Below are the code and all the weights of a small trained network. Each question names an input and a class and asks about switching units off, where a switched-off unit gives its printed mean instead of its output.

import numpy as np


def w(rows, s, z=0):
    codes = np.array(rows[::2]) - 128.0
    scale = np.full(codes.shape[1], s)
    scale[-1] = z or s
    return codes * scale


def f(y):
    return np.maximum(y, 0)


def log_softmax(a):
    a = a - a.max(-1, keepdims=True)
    return a - np.log(np.exp(a).sum(-1, keepdims=True))


def net(x, mask):
    res = np.array(x, float).reshape(1, 3) / 4 @ E
    y = f(res @ A[0][:, :-1].T + A[0][:, -1])
    res = res + np.where(mask, y, B[0][:, -1]) @ B[0][:, :-1]
    return log_softmax(res[-1] @ U[:, :-1].T + U[:, -1])


A, B = {}, {}
E = w([
[162,113,149,4],'x0',
[132,36,50,127],'x1',
[197,185,52,113],'x2',
],0.013)
A[0] = w([
[108,125,102,181,101],'n0',
[127,217,172,150,77],'n1',
[99,95,161,129,220],'n2',
[147,140,97,213,125],'n3',
[195,183,96,137,222],'n4',
[126,68,65,128,59],'n5',
[126,179,181,141,71],'n6',
[114,101,76,108,85],'n7',
[136,19,31,129,102],'n8',
[101,123,138,180,92],'n9',
[181,213,68,137,83],'n10',
[140,157,14,114,98],'n11',
[143,123,131,205,149],'n12',
[76,160,89,192,76],'n13',
[110,179,196,127,149],'n14',
[55,75,206,138,123],'n15',
[122,111,131,43,63],'n16',
[85,100,198,140,64],'n17',
[182,112,172,52,110],'n18',
[152,108,168,51,84],'n19',
[93,134,124,185,85],'n20',
[181,211,77,123,49],'n21',
[119,3,49,131,86],'n22',
[159,84,120,43,168],'n23',
[126,139,131,73,83],'n24',
[107,133,114,208,89],'n25',
[111,252,195,103,102],'n26',
[131,169,115,194,89],'n27',
[90,95,180,127,64],'n28',
[65,167,88,146,81],'n29',
[176,171,73,141,68],'n30',
[93,37,177,150,85],'n31',
[144,201,162,148,136],'n32',
[131,187,162,125,74],'n33',
[153,145,135,135,245],'n34',
],0.014,0.013)
B[0] = w([
[176,175,170,136,171],'n0',
[127,80,189,167,194],'n1',
[85,152,33,111,216],'n2',
[158,199,149,124,204],'n3',
[69,133,72,96,249],'n4',
[130,68,196,168,162],'n5',
[122,95,180,138,168],'n6',
[134,112,177,132,150],'n7',
[113,91,177,189,217],'n8',
[146,141,157,109,167],'n9',
[98,105,133,58,202],'n10',
[79,99,146,72,196],'n11',
[150,179,120,133,201],'n12',
[176,167,184,117,183],'n13',
[113,83,121,161,212],'n14',
[100,141,103,65,219],'n15',
[183,193,204,118,163],'n16',
[85,95,153,41,173],'n17',
[168,179,163,149,192],'n18',
[187,197,189,134,177],'n19',
[165,159,165,112,171],'n20',
[102,93,174,48,185],'n21',
[98,78,204,178,210],'n22',
[138,182,126,157,212],'n23',
[144,157,186,121,151],'n24',
[168,170,173,117,188],'n25',
[99,75,204,194,235],'n26',
[151,156,166,121,180],'n27',
[117,120,148,66,159],'n28',
[153,144,216,110,150],'n29',
[107,114,168,45,172],'n30',
[83,111,125,62,187],'n31',
[115,112,142,152,204],'n32',
[131,55,215,184,163],'n33',
[74,146,6,181,234],'n34',
],0.012,0.015)
U = w([
[112,44,151,203,109],'0',
[83,103,114,6,85],'1',
[221,203,142,128,120],'2',
[86,145,30,180,250],'3',
[170,99,90,134,104],'4',
[169,92,87,132,108],'5',
],0.017,0.019)

Each question gives the input, the list of numbers given to net, and the class t.
The units are the neurons (one row each of A and B). Each row of codes is followed by its name. A weight is (code - 128) times the scale printed after its matrix; where a second scale follows, it is the last column's (A, B and U).
mask holds one flag per neuron, in row order. A switched-off neuron (its flag False) gives its mean, the last column of its row in B, instead of its output. The means were averaged over made-up inputs and are rounded, as every weight is.
A unit's drop is (log p(t) with every unit on - log p(t) with that unit switched off) / (log p(t) with every unit on - log p(t) with every unit switched off).
The circuit of an input: a set's keep is (log p(t) with only the set's units on - log p(t) with every unit switched off) / (log p(t) with every unit on - log p(t) with every unit switched off). Starting from the 12 units with the biggest drops (on a tie, the unit counted first), units are removed one at a time, each time the one whose removal leaves the highest keep (on an exact tie, the one counted first), for as long as the keep stays at least 0.8.
circuit, biggest first: the units of the circuit, biggest drop first
most important unit: the unit with the biggest drop
top k neurons: the k neurons with the biggest drops, biggest first
drop when u is switched off: that unit's drop, to one decimal
input [1,-8,8], class 0: circuit, biggest first : n26
input [0,7,-8], class 1: top 2 neurons : n31, n15
input [4,-8,-8], class 0: top 2 neurons : n26, n14
input [-3,-8,8], class 0: top 3 neurons : n26, n1, n33
input [7,7,0], class 0: top 4 neurons : n22, n8, n5, n3
input [6,-4,-5], class 2: top 2 neurons : n19, n18
input [-2,-6,-7], class 1: top 3 neurons : n15, n17, n8
input [-5,6,7], class 1: top 4 neurons : n11, n30, n26, n10
input [-3,5,-6], class 1: top 3 neurons : n31, n15, n26
input [2,-6,7], class 1: top 2 neurons : n10, n21
input [8,-6,6], class 2: top 3 neurons : n19, n18, n16
input [1,6,6], class 0: top 4 neurons : n8, n22, n5, n15
input [-1,-3,2], class 3: top 2 neurons : n22, n8
input [7,6,0], class 2: most important unit : n16
input [1,3,-2], class 3: drop when n33 is switched off : 0.1
